In the rows, 128 means zero.
Here are made-up objects, facts about them, and rows of numbers that follow some of those facts. Name the object behind each unnamed row.

Facts:
begrok	μ	rorak; brebuden	μ	grasem; dapidram	μ	dudil
dibrisol	μ	gaskul; digre	μ	fluzon; digrel	μ	gegor
dogis	μ	vimar; driklus	μ	zosur; dristur	μ	napuflel
drosol	μ	sedren; drotak	μ	foti; dudil	μ	begrok
duri	μ	griskidren; flavon	μ	stoskelar; fluzon	μ	skivas
fodrun	μ	nebres; gaklil	μ	turen; gava	μ	plorol
gegor	μ	klugi; govestam	μ	bididul; gozavu	μ	kobu
grasem	μ	silem; grebrenan	μ	difim; griskidren	μ	tuzar
gruvisam	μ	nefogruk; guda	μ	neti; kasku	μ	duri
kedrelem	μ	driklus; kegras	μ	zazus; kelam	μ	pelo
kipor	μ	zugibrul; kivor	μ	rurekim; klafe	μ	drotak
klenu	μ	vomusku; klodepler	μ	zubra; klonum	μ	dristur
kloplu	μ	sufli; leskotras	μ	dogis; likis	μ	kasku
lovar	μ	natogrum; mebri	μ	tabran; mugrer	μ	selo
napuflel	μ	gaklil; naskem	μ	kluflem; natogrum	μ	kegras
nebres	μ	skefan; nefogruk	μ	vepa; neti	μ	dapidram
nomum	μ	tregos; pelo	μ	gririr; peplam	μ	ponodrur
plamik	μ	rifa; plorol	μ	mugrer; ponodrur	μ	brebuden
riski	μ	klafe; rorak	μ	pozam; rupon	μ	vaflel
rurekim	μ	dagrom; sedren	μ	nabris; sikliskor	μ	likis
silem	μ	kloplu; skadral	μ	plamik; stafle	μ	trogis
stoskem	μ	kobrul; stuflem	μ	klenu; subro	μ	guda
sufli	μ	flavon; tabran	μ	digrogan; teklik	μ	stafle
tregos	μ	peplam; trogis	μ	mebri; trosor	μ	kotruri
tudalik	μ	kivor; turen	μ	stabo; vaflel	μ	skubos
vepa	μ	klodepler; vimar	μ	taras; vutres	μ	kipor
zosur	μ	teklik; zubra	μ	drosol; zugibrul	μ	buskim
begrok	Σ	b; bididul	Σ	a; brebuden	Σ	a
dagrom	Σ	b; dapidram	Σ	a; difim	Σ	a
digre	Σ	a; digrogan	Σ	c; dinem	Σ	b
dogis	Σ	a; drosol	Σ	a; drotak	Σ	a
dudil	Σ	c; duri	Σ	b; flavon	Σ	a
flebror	Σ	c; fluzon	Σ	a; foti	Σ	b
gaklil	Σ	b; gaskul	Σ	a; gava	Σ	c
gegor	Σ	a; govestam	Σ	a; gozavu	Σ	a
grasem	Σ	b; grebrenan	Σ	b; gririr	Σ	a
griskidren	Σ	a; gruvisam	Σ	b; guda	Σ	b
kasku	Σ	a; kedrelem	Σ	a; kegras	Σ	a
kelam	Σ	b; kipor	Σ	b; klafe	Σ	a
klenu	Σ	b; klodepler	Σ	b; klonum	Σ	b
kloplu	Σ	b; klugi	Σ	a; kobrul	Σ	a
kobu	Σ	b; kotruri	Σ	c; leskotras	Σ	c
likis	Σ	a; lovar	Σ	a; mebri	Σ	a
mugrer	Σ	a; nabris	Σ	a; napuflel	Σ	a
naskem	Σ	a; nebres	Σ	a; nefogruk	Σ	c
neti	Σ	c; nomum	Σ	a; pelo	Σ	a
peplam	Σ	a; plamik	Σ	c; plorol	Σ	b
ponodrur	Σ	c; rifa	Σ	a; riklamom	Σ	a
riski	Σ	b; rorak	Σ	a; rurekim	Σ	a
sedren	Σ	a; selo	Σ	a; sikliskor	Σ	a
silem	Σ	b; skadral	Σ	a; skefan	Σ	a
skubos	Σ	b; stabo	Σ	c; stafle	Σ	a
stoskelar	Σ	c; stoskem	Σ	a; stuflem	Σ	a
subro	Σ	a; sufli	Σ	b; tabran	Σ	c
teklik	Σ	a; tregos	Σ	c; trogis	Σ	b
trosor	Σ	b; turen	Σ	b; tuzar	Σ	b
vaflel	Σ	b; vimar	Σ	a; vomusku	Σ	b
vutres	Σ	c; zazus	Σ	a; zosur	Σ	a
zubra	Σ	a; zugibrul	Σ	b

Some rows with their names:
likis: 116  150  107  130  143  92  145  126  122  148  128  138  144  135  127  138  116  95  142  141  156  113  132  117  120  112  160  113  106  106  135  122  122  120  98  118  150  106
gruvisam: 157  145  157  101  128  146  138  152  148  191  140  147  117  116  119  157  146  153  150  131  116  118  122  156  169  138  76  151  100  96  122  142  127  131  131  91  113  131
skivas: 140  123  149  140  132  89  132  138  126  120  120  118  114  123  128  145  126  144  150  115  125  122  131  136  93  152  86  117  136  132  126  130  128  143  96  123  119  132
fluzon: 115  148  106  130  139  110  145  125  117  125  132  144  146  137  122  138  116  89  139  138  156  113  131  116  116  112  161  111  115  111  134  126  123  116  107  119  153  108
bididul: 119  149  108  134  137  103  145  125  114  125  129  148  146  137  122  138  116  91  137  125  150  113  133  114  112  112  159  111  111  120  134  120  122  115  107  120  152  109
nefogruk: 111  128  150  138  96  140  99  113  120  160  119  105  114  121  137  158  125  134  152  115  119  114  123  140  153  157  138  118  193  144  117  148  130  139  115  105  150  129
govestam: 111  149  105  123  139  117  144  125  123  130  136  138  146  136  119  138  115  87  142  151  160  114  129  119  122  112  163  111  120  103  134  132  122  115  106  120  152  107
rorak: 123  130  110  138  140  111  145  120  130  136  134  125  145  138  102  138  124  93  146  128  161  117  131  130  159  111  152  109  99  128  132  114  130  135  124  119  153  108
begrok: 160  107  157  129  144  133  134  130  147  140  149  119  113  118  132  147  150  153  151  120  115  131  123  156  175  138  75  136  94  118  120  123  129  142  133  101  116  127
digrel: 129  121  142  135  136  99  131  138  134  122  127  110  114  122  124  145  124  141  151  123  136  123  128  147  95  153  88  116  147  116  126  140  128  144  96  125  119  128
gegor: 115  149  106  129  138  110  144  126  119  128  133  144  146  137  121  138  116  88  140  137  156  114  131  116  116  113  161  111  115  111  134  126  123  115  107  119  151  108
neti: 108  105  148  140  122  127  93  109  103  147  144  105  110  142  146  142  129  90  152  115  116  117  125  145  166  158  173  112  161  144  117  146  132  142  117  128  150  120
kasku: 116  149  106  130  140  101  145  127  120  138  131  141  145  136  124  138  116  91  140  140  155  114  131  117  118  113  163  111  111  108  135  124  123  119  103  118  150  107
subro: 109  128  104  116  145  109  145  139  106  182  155  121  141  145  142  137  117  76  147  165  143  114  125  120  132  131  189  111  97  106  134  126  131  110  109  130  150  106
pozam: 149  109  153  141  135  91  135  132  136  123  122  108  112  123  108  145  138  148  152  114  136  130  130  151  107  143  81  110  106  142  122  116  134  145  117  123  121  132
dinem: 159  115  157  115  141  131  130  134  146  127  145  138  114  118  138  148  147  153  151  124  115  125  123  155  169  144  77  148  104  103  122  136  122  137  131  99  116  126
driklus: 129  134  153  137  118  81  118  131  119  111  125  112  110  121  108  140  115  135  152  128  149  135  128  131  91  156  65  122  157  96  119  125  116  144  99  118  119  118
digrogan: 106  106  151  140  99  142  96  102  111  114  116  106  109  139  142  138  126  152  150  114  115  132  155  136  122  157  114  111  218  145  116  147  125  144  124  128  153  109
skubos: 160  116  157  121  140  126  133  134  145  125  141  145  114  117  137  149  148  153  150  119  115  124  124  154  168  144  75  148  101  111  122  130  122  138  131  98  115  127
klenu: 159  116  156  114  141  130  131  134  146  127  145  138  114  118  137  148  148  154  151  124  115  125  123  155  169  145  75  148  106  102  122  136  122  138  131  98  115  126

Name these rows:
No name comes twice in this set of rows, the named rows included.
153  112  157  112  136  138  132  117  145  115  138  145  110  119  134  139  145  154  149  133  115  139  133  155  149  143  68  145  118  95  121  139  119  142  132  110  119  112 | trogis
116  109  153  141  114  100  88  105  111  130  118  106  111  130  143  147  126  132  152  114  116  116  130  134  155  157  134  119  183  145  117  145  123  142  102  114  150  120 | stabo
130  117  146  137  124  110  134  139  128  114  128  116  116  124  120  147  127  140  151  118  132  123  128  144  94  155  92  112  152  127  123  138  132  143  106  122  123  131 | dristur
159  113  157  121  129  145  134  135  143  118  147  150  116  118  134  152  148  153  149  117  114  123  123  154  165  151  76  143  104  117  119  132  126  137  132  95  117  131 | tuzar
105  105  148  140  102  147  94  103  117  116  118  106  109  139  142  138  125  152  151  115  115  132  154  142  130  157  117  111  220  144  116  148  124  145  123  128  154  109 | tabran
114  150  105  124  145  95  145  127  128  156  130  129  145  134  126  138  115  94  145  155  160  113  130  121  128  112  164  113  110  98  136  128  121  121  97  119  150  105 | sikliskor
160  135  157  111  133  127  134  146  146  154  135  150  123  116  134  159  148  153  149  121  115  116  123  154  164  144  83  149  103  99  124  138  127  137  130  86  113  127 | klodepler
156  112  156  106  135  154  133  135  146  122  152  137  118  118  131  152  148  153  150  135  116  125  123  156  172  151  82  139  116  98  119  143  126  138  133  96  118  125 | klonum

Now the same objects, written a new way:
Known rows:
stoskem: 131  125  130  130  125  124  130  132  131  127  137  132  125  121  121  124  119  127  124  128  129  127  128  133  143  128  129  127  131  133  136  122  124  120  162  127  134  128
gozavu: 128  123  135  127  129  129  130  133  133  127  130  137  124  127  122  125  120  130  124  130  125  127  131  131  132  129  137  124  128  127  133  120  129  122  176  129  134  129
klenu: 130  123  114  118  136  122  128  127  114  124  143  136  127  142  128  134  123  134  127  126  134  126  133  111  128  129  132  127  140  129  123  136  125  128  105  131  125  126
rupon: 135  116  119  125  126  121  136  127  135  126  134  129  133  139  126  118  124  123  121  126  134  128  129  141  122  127  117  118  129  119  127  140  116  128  141  126  127  135
selo: 129  125  130  128  126  123  125  131  132  131  135  133  121  120  123  127  119  127  128  126  125  133  125  129  134  130  124  125  126  134  139  124  120  126  133  125  132  131
neti: 132  123  134  132  130  119  129  122  111  125  129  134  129  135  118  127  128  124  123  134  137  130  138  129  128  138  127  142  124  108  132  133  127  132  109  130  125  123
natogrum: 134  118  120  124  126  121  133  127  137  127  137  129  131  139  127  119  124  122  121  126  132  129  128  138  120  129  114  119  127  120  127  141  116  130  130  125  126  137
kotruri: 136  123  131  129  129  116  123  128  115  126  136  137  129  137  120  130  127  123  127  128  135  130  134  125  121  138  122  142  123  117  132  128  127  135  89  130  124  130
kelam: 130  122  118  119  135  119  131  126  116  124  139  134  126  142  128  131  123  134  127  126  136  124  134  114  138  128  133  128  143  129  123  138  125  124  118  132  129  127
sikliskor: 124  121  128  128  128  128  133  133  122  125  133  132  127  117  117  127  120  130  123  128  126  128  129  141  136  131  137  125  129  134  132  120  127  125  161  128  126  120
dagrom: 125  125  119  116  134  118  128  122  121  127  139  131  121  138  127  134  124  134  127  126  132  129  132  111  135  132  127  130  138  128  121  139  126  129  98  129  127  129
vaflel: 129  123  115  118  136  122  128  127  114  124  143  136  126  141  128  134  123  134  127  126  135  126  133  111  128  129  131  126  141  130  123  136  125  128  105  131  126  126
silem: 128  124  103  114  127  121  130  121  124  127  145  137  128  138  118  131  124  136  127  128  138  135  138  116  143  133  134  118  143  127  115  128  129  126  114  133  114  124
turen: 126  124  120  117  135  119  130  122  119  126  136  131  123  138  127  132  124  134  127  126  133  128  133  114  137  130  129  129  139  128  121  139  126  128  106  130  129  128
skefan: 126  125  126  128  127  124  127  132  125  128  143  131  125  115  119  130  119  128  126  125  124  133  125  132  132  133  126  128  127  138  136  123  123  129  127  124  125  123
zugibrul: 129  124  118  119  135  119  129  125  118  125  142  134  124  141  129  133  123  133  127  126  134  126  133  110  135  129  130  129  141  129  123  138  125  127  106  130  128  128
grasem: 131  122  107  116  130  120  128  126  125  126  154  143  129  143  126  134  124  134  129  128  139  132  135  109  129  130  137  125  145  131  122  129  126  124  96  134  115  127
fodrun: 135  116  119  125  126  121  136  127  135  126  134  129  133  140  126  117  124  123  121  126  134  128  129  140  123  127  117  118  129  119  127  140  116  128  140  126  127  135
zubra: 123  124  132  130  129  125  131  132  125  126  139  131  123  117  120  129  120  129  125  127  123  130  127  133  134  133  132  130  128  135  135  125  125  127  144  125  127  121
gaklil: 129  123  115  118  136  122  128  127  114  124  143  135  126  141  128  134  123  134  127  126  134  126  132  110  128  130  131  127  140  129  123  136  125  128  103  131  126  126

Which object is each row?
No name comes twice in this set of rows, the named rows included.
128  125  117  122  136  124  131  123  111  123  142  137  126  144  130  133  123  134  126  132  135  128  134  105  130  130  135  125  141  119  127  143  122  126  114  130  127  119 | guda
139  121  137  124  131  120  122  130  120  126  118  134  130  142  118  126  127  124  124  129  137  123  136  133  124  133  125  137  118  111  124  121  137  132  135  135  135  139 | nefogruk
135  116  120  122  127  119  132  131  134  126  133  125  133  139  126  119  123  122  122  122  132  126  126  142  121  126  113  119  124  124  123  138  119  131  138  126  129  139 | vepa
144  124  120  127  118  115  120  129  125  131  137  143  129  147  115  122  129  125  130  127  139  141  142  122  143  138  122  121  123  110  128  122  124  132  119  131  121  137 | stoskelar

Now the same objects, written a new way:
Some objects and their rows:
gaklil: 163  110  97  171  129  120  70  105  121  106  164  137  100  167  147  130  142  160  143  109  106  134  123  139  91  147  123
natogrum: 176  111  113  140  127  116  144  98  97  131  128  113  96  154  149  126  117  157  116  138  128  144  133  150  94  132  113
dagrom: 140  107  114  167  176  151  75  100  167  131  140  155  161  153  149  168  142  167  130  143  113  137  120  120  138  139  137
gozavu: 140  135  134  140  85  124  125  82  94  112  71  100  87  170  125  127  109  140  141  99  86  143  149  99  87  136  110
kobu: 160  125  88  145  151  138  92  109  125  117  148  143  104  173  163  123  159  166  145  106  120  157  123  121  103  176  105
ponodrur: 193  114  142  147  108  103  116  115  95  96  130  152  109  129  155  94  141  155  90  162  113  118  136  116  95  132  134
klugi: 123  103  102  115  102  146  86  71  118  121  73  131  143  119  81  136  118  164  85  111  120  193  136  109  133  147  104
foti: 165  128  108  188  143  139  81  123  110  124  157  124  98  177  163  148  136  172  141  117  111  154  117  79  102  145  115
begrok: 158  126  100  179  133  124  67  106  130  137  163  133  125  160  158  145  126  152  131  116  88  128  131  111  101  141  134
driklus: 182  111  99  153  118  109  133  106  99  121  131  122  112  139  138  119  125  142  125  139  122  145  133  131  101  131  126
mebri: 106  114  122  114  105  116  145  106  137  124  101  143  150  132  127  137  167  86  114  117  130  124  146  163  119  138  124
kipor: 159  94  83  155  177  108  62  130  104  80  165  160  111  169  103  80  107  130  118  109  124  145  91  168  108  179  123
naskem: 157  92  168  130  138  128  130  171  109  84  83  120  123  157  100  125  89  85  99  101  137  107  78  172  80  124  158
govestam: 137  86  129  130  131  125  90  112  155  92  51  126  149  145  71  140  94  117  100  122  108  127  125  167  93  125  159
pelo: 104  117  145  108  103  141  132  75  104  141  98  104  100  148  132  148  103  151  83  120  95  146  128  118  103  126  96
zazus: 111  87  103  108  144  150  106  121  142  96  49  130  133  142  90  147  129  155  78  131  151  168  120  142  116  136  127
digrogan: 179  77  103  139  153  109  86  113  139  67  71  169  141  123  125  113  150  184  65  184  142  152  141  125  110  137  148
bididul: 140  108  147  143  108  147  132  130  88  116  121  132  139  124  113  129  152  104  107  93  152  145  106  130  120  124  116
vomusku: 176  109  101  170  156  137  85  124  117  109  167  155  138  146  142  109  163  139  153  97  136  149  107  140  122  154  121
selo: 137  117  137  142  107  148  130  132  95  123  103  129  132  137  118  144  143  114  98  107  132  154  116  103  116  129  119

Which object is each row?
No name comes twice in this set of rows, the named rows included.
116  95  125  99  117  165  97  84  125  131  77  111  120  128  98  158  112  180  57  118  121  178  115  129  106  122  108 | gririr
190  103  127  178  131  141  141  154  96  126  146  117  120  146  154  160  126  131  96  142  145  134  102  123  109  103  140 | kluflem

Now the same objects, written a new way:
Some rows with their names:
duri: 133  141  107  148  147  147  126  165  128  146  109  107  107  141  222  144  136  156  117  137  181  86  126  104  102  134
dagrom: 131  151  109  133  155  150  119  152  129  154  111  116  116  139  211  142  115  152  128  150  187  92  123  96  99  136
rupon: 123  128  143  130  134  193  122  168  158  169  110  118  130  169  167  134  162  157  117  144  136  92  145  138  169  149
kivor: 122  138  133  114  144  182  130  173  148  185  119  146  133  158  164  149  142  174  129  146  138  89  139  127  163  139
leskotras: 111  160  153  103  138  197  169  117  138  167  98  111  159  109  192  128  175  172  120  105  123  98  183  132  208  110
klugi: 119  140  145  107  140  192  97  181  115  145  166  107  116  155  126  208  131  149  84  95  115  95  133  140  145  105
zugibrul: 141  146  118  161  151  158  126  147  134  134  90  89  121  150  202  135  116  145  117  143  162  83  121  104  81  134
zubra: 102  129  121  109  155  194  112  168  131  144  158  107  107  148  120  200  128  149  89  114  117  104  147  145  166  106
kelam: 117  113  113  156  153  152  129  141  129  150  125  106  124  139  198  119  137  155  122  128  177  80  116  83  91  124
skivas: 136  143  140  120  129  184  113  176  142  188  108  138  127  158  169  147  145  160  117  125  133  92  133  133  155  144
likis: 118  129  127  106  156  189  110  181  125  151  166  112  119  159  130  206  149  161  76  116  134  111  148  146  158  112
pelo: 107  111  134  105  159  193  104  163  126  160  180  118  135  153  109  185  141  158  83  101  128  109  137  127  142  101
riski: 105  135  93  158  143  148  131  153  138  149  92  98  108  148  198  133  131  161  124  134  177  89  140  96  99  122
foti: 118  151  95  143  138  145  119  159  131  156  90  111  115  143  203  137  119  153  119  127  176  98  129  94  91  122
gava: 116  160  155  96  147  194  176  142  150  186  107  103  157  106  198  127  190  169  119  123  127  107  169  132  199  116
difim: 119  133  127  103  145  188  96  177  125  163  156  111  123  158  119  195  142  149  73  96  125  121  139  142  140  106
rurekim: 112  134  130  92  165  191  117  173  128  155  173  117  120  158  119  205  132  164  88  128  137  113  148  140  160  108
skadral: 96  123  137  117  144  196  104  170  129  138  161  99  119  166  115  194  150  158  81  110  134  108  155  143  163  106
trosor: 66  142  97  156  132  157  119  176  149  129  115  92  107  140  204  130  142  140  145  142  183  86  126  97  119  131
kluflem: 116  153  148  103  127  184  130  185  152  205  95  122  105  158  152  154  126  163  134  145  120  95  129  120  143  130

Which object is each row?
No name comes twice in this set of rows, the named rows included.
127  148  134  116  129  186  115  162  139  184  107  148  135  164  164  147  130  169  126  126  134  94  144  127  158  139 | pozam
119  129  132  127  147  187  140  173  155  183  122  138  129  159  164  150  148  179  131  150  136  84  146  127  167  140 | tudalik
117  133  145  115  142  193  104  179  116  143  164  98  114  157  125  204  141  154  87  99  118  90  144  140  147  107 | gegor
108  182  159  83  136  199  152  142  146  181  110  113  177  109  196  127  177  155  126  114  127  116  156  125  184  119 | digrogan
138  150  118  141  141  157  104  145  135  140  102  98  117  147  212  126  130  132  111  144  186  105  119  105  103  145 | skubos
98  126  131  109  150  194  116  159  125  145  159  110  117  170  111  198  140  173  88  118  138  102  166  138  159  103 | subro
132  145  115  139  122  149  107  160  124  157  97  102  93  139  217  137  132  145  118  115  187  92  132  100  104  129 | kobu
142  149  142  127  137  191  118  168  144  172  97  130  141  164  161  142  128  152  115  133  109  85  127  134  140  145 | buskim
96  152  105  150  139  154  117  149  131  132  112  110  122  150  205  133  121  150  140  138  186  80  133  94  108  131 | klenu
95  125  134  115  149  194  112  165  137  147  156  95  119  167  107  196  143  163  84  118  130  112  158  138  158  102 | nomum
122  128  148  141  124  190  128  182  139  173  114  121  123  160  169  149  153  168  129  117  120  62  139  128  156  137 | digrel
114  129  101  156  148  153  138  150  141  135  102  97  98  132  205  133  122  146  127  137  170  77  132  101  115  129 | gruvisam
111  138  135  100  140  193  88  167  123  146  163  112  125  162  122  196  137  146  82  98  133  116  146  141  154  111 | rifa

